Here is a tiny trained network, its code and every weight. The questions are about switching its units off for an input and a class, where a switched-off unit gives its printed mean instead of its output.

import numpy as np


def w(rows, s, z=0):
    codes = np.array(rows[::2]) - 128.0
    scale = np.full(codes.shape[1], s)
    scale[-1] = z or s
    return codes * scale


def f(y):
    return np.maximum(y, 0)


def log_softmax(a):
    a = a - a.max(-1, keepdims=True)
    return a - np.log(np.exp(a).sum(-1, keepdims=True))


def net(x, mask):
    res = np.array(x, float).reshape(1, 6) / 4 @ E
    y = f(res @ A[0][:, :-1].T + A[0][:, -1])
    res = res + np.where(mask, y, B[0][:, -1]) @ B[0][:, :-1]
    return log_softmax(res[-1] @ U[:, :-1].T + U[:, -1])


A, B = {}, {}
E = w([
[103,142,254],'x0',
[238,5,155],'x1',
[126,128,130],'x2',
[22,11,123],'x3',
[130,128,128],'x4',
[126,128,128],'x5',
],0.0068)
A[0] = w([
[121,192,65,38],'N1',
[189,190,151,119],'N2',
[205,72,165,120],'N3',
[75,68,81,120],'N4',
[123,131,245,101],'N5',
[196,73,79,132],'N6',
[88,99,196,125],'N7',
[169,171,130,86],'N8',
[201,65,161,127],'N9',
[161,124,182,144],'N10',
[160,153,114,124],'N11',
[123,136,216,96],'N12',
[87,170,113,86],'N13',
[177,70,153,89],'N14',
[201,197,108,111],'N15',
[127,143,201,104],'N16',
[182,37,118,111],'N17',
[82,82,103,114],'N18',
[140,119,45,98],'N19',
[180,162,74,88],'N20',
[195,180,122,108],'N21',
[161,113,225,124],'N22',
[154,102,80,126],'N23',
[180,168,150,85],'N24',
[217,208,132,101],'N25',
[184,144,143,126],'N26',
[2,180,89,108],'N27',
[222,112,169,125],'N28',
[56,155,108,73],'N29',
[75,80,121,169],'N30',
[124,104,206,121],'N31',
[151,110,224,134],'N32',
[85,88,119,84],'N33',
[158,28,171,134],'N34',
[146,111,21,95],'N35',
[198,54,81,5],'N36',
[76,124,208,135],'N37',
[69,81,184,128],'N38',
[134,116,56,106],'N39',
[130,147,186,114],'N40',
[64,72,121,69],'N41',
[83,81,122,86],'N42',
[34,52,145,113],'N43',
[139,127,142,154],'N44',
[174,176,183,127],'N45',
[93,83,145,89],'N46',
[169,86,18,117],'N47',
],0.0095,0.024)
B[0] = w([
[98,118,197,129],'N1',
[132,103,149,187],'N2',
[114,149,137,186],'N3',
[151,124,149,171],'N4',
[97,107,109,163],'N5',
[125,145,121,191],'N6',
[116,123,104,172],'N7',
[176,81,209,131],'N8',
[112,141,143,195],'N9',
[130,131,108,202],'N10',
[132,118,141,154],'N11',
[98,112,106,144],'N12',
[71,185,171,132],'N13',
[94,163,161,139],'N14',
[129,112,150,183],'N15',
[91,111,104,145],'N16',
[112,156,145,169],'N17',
[148,129,143,152],'N18',
[102,108,109,139],'N19',
[106,106,145,139],'N20',
[133,108,159,166],'N21',
[124,119,113,185],'N22',
[122,115,117,156],'N23',
[127,94,181,133],'N24',
[131,113,160,185],'N25',
[141,119,134,171],'N26',
[109,153,148,205],'N27',
[121,152,133,198],'N28',
[102,152,188,133],'N29',
[166,128,137,254],'N30',
[114,113,112,165],'N31',
[126,113,100,199],'N32',
[187,94,191,129],'N33',
[117,161,136,204],'N34',
[101,101,106,146],'N35',
[5,145,151,128],'N36',
[120,120,101,200],'N37',
[155,125,140,184],'N38',
[101,106,113,140],'N39',
[115,121,120,148],'N40',
[165,66,159,130],'N41',
[197,89,212,131],'N42',
[147,107,162,185],'N43',
[149,129,109,212],'N44',
[153,115,141,192],'N45',
[149,103,166,131],'N46',
[100,95,107,177],'N47',
],0.024,0.0075)
U = w([
[235,22,236,3],'0',
[55,254,191,60],'1',
[191,111,108,254],'2',
[78,10,50,26],'3',
[211,128,99,232],'4',
],0.009,0.01)

Each question gives the input, the list of numbers given to net, and the class t.
The units are the neurons (one row each of A and B). Each row of codes is followed by its name. A weight is (code - 128) times the scale printed after its matrix; where a second scale follows, it is the last column's (A, B and U).
mask holds one flag per neuron, in row order. A switched-off neuron (its flag False) gives its mean, the last column of its row in B, instead of its output. The means were averaged over made-up inputs and are rounded, as every weight is.
A unit's drop is (log p(t) with every unit on - log p(t) with that unit switched off) / (log p(t) with every unit on - log p(t) with every unit switched off).
The circuit of an input: a set's keep is (log p(t) with only the set's units on - log p(t) with every unit switched off) / (log p(t) with every unit on - log p(t) with every unit switched off). Starting from the 12 units with the biggest drops (on a tie, the unit counted first), units are removed one at a time, each time the one whose removal leaves the highest keep (on an exact tie, the one counted first), for as long as the keep stays at least 0.8.
units of the circuit, in order: the units of the circuit, biggest drop first
top k neurons: the k neurons with the biggest drops, biggest first
drop of u: that unit's drop, to one decimal
input [-6,-8,2,7,7,1], class 1: top 3 neurons	(N27; N29; N13)
input [-8,-8,-3,7,6,4], class 1: units of the circuit, in order	(N27)
input [-8,4,-7,-3,-8,2], class 3: units of the circuit, in order	(N47; N35)
input [8,6,-4,1,-8,-4], class 3: units of the circuit, in order	(N32; N5; N31)
input [-8,-1,4,0,5,2], class 3: units of the circuit, in order	(N47; N35)
input [-8,5,1,-6,0,8], class 3: units of the circuit, in order	(N47; N35)
input [-7,5,3,3,-1,0], class 3: top 2 neurons	(N47; N35)
input [-8,-7,-3,0,1,-5], class 3: units of the circuit, in order	(N35; N47)
input [4,5,2,-1,-6,-6], class 4: top 2 neurons	(N27; N32)
input [-7,6,1,2,0,2], class 3: drop of N32	-0.2
input [-8,1,-5,3,0,-5], class 3: drop of N47	0.5
input [-7,-7,-3,6,-1,-6], class 1: drop of N45	0.2
input [3,7,1,-3,-3,6], class 1: drop of N34	0.1
input [1,-1,-4,6,-5,-6], class 0: units of the circuit, in order	(N43)
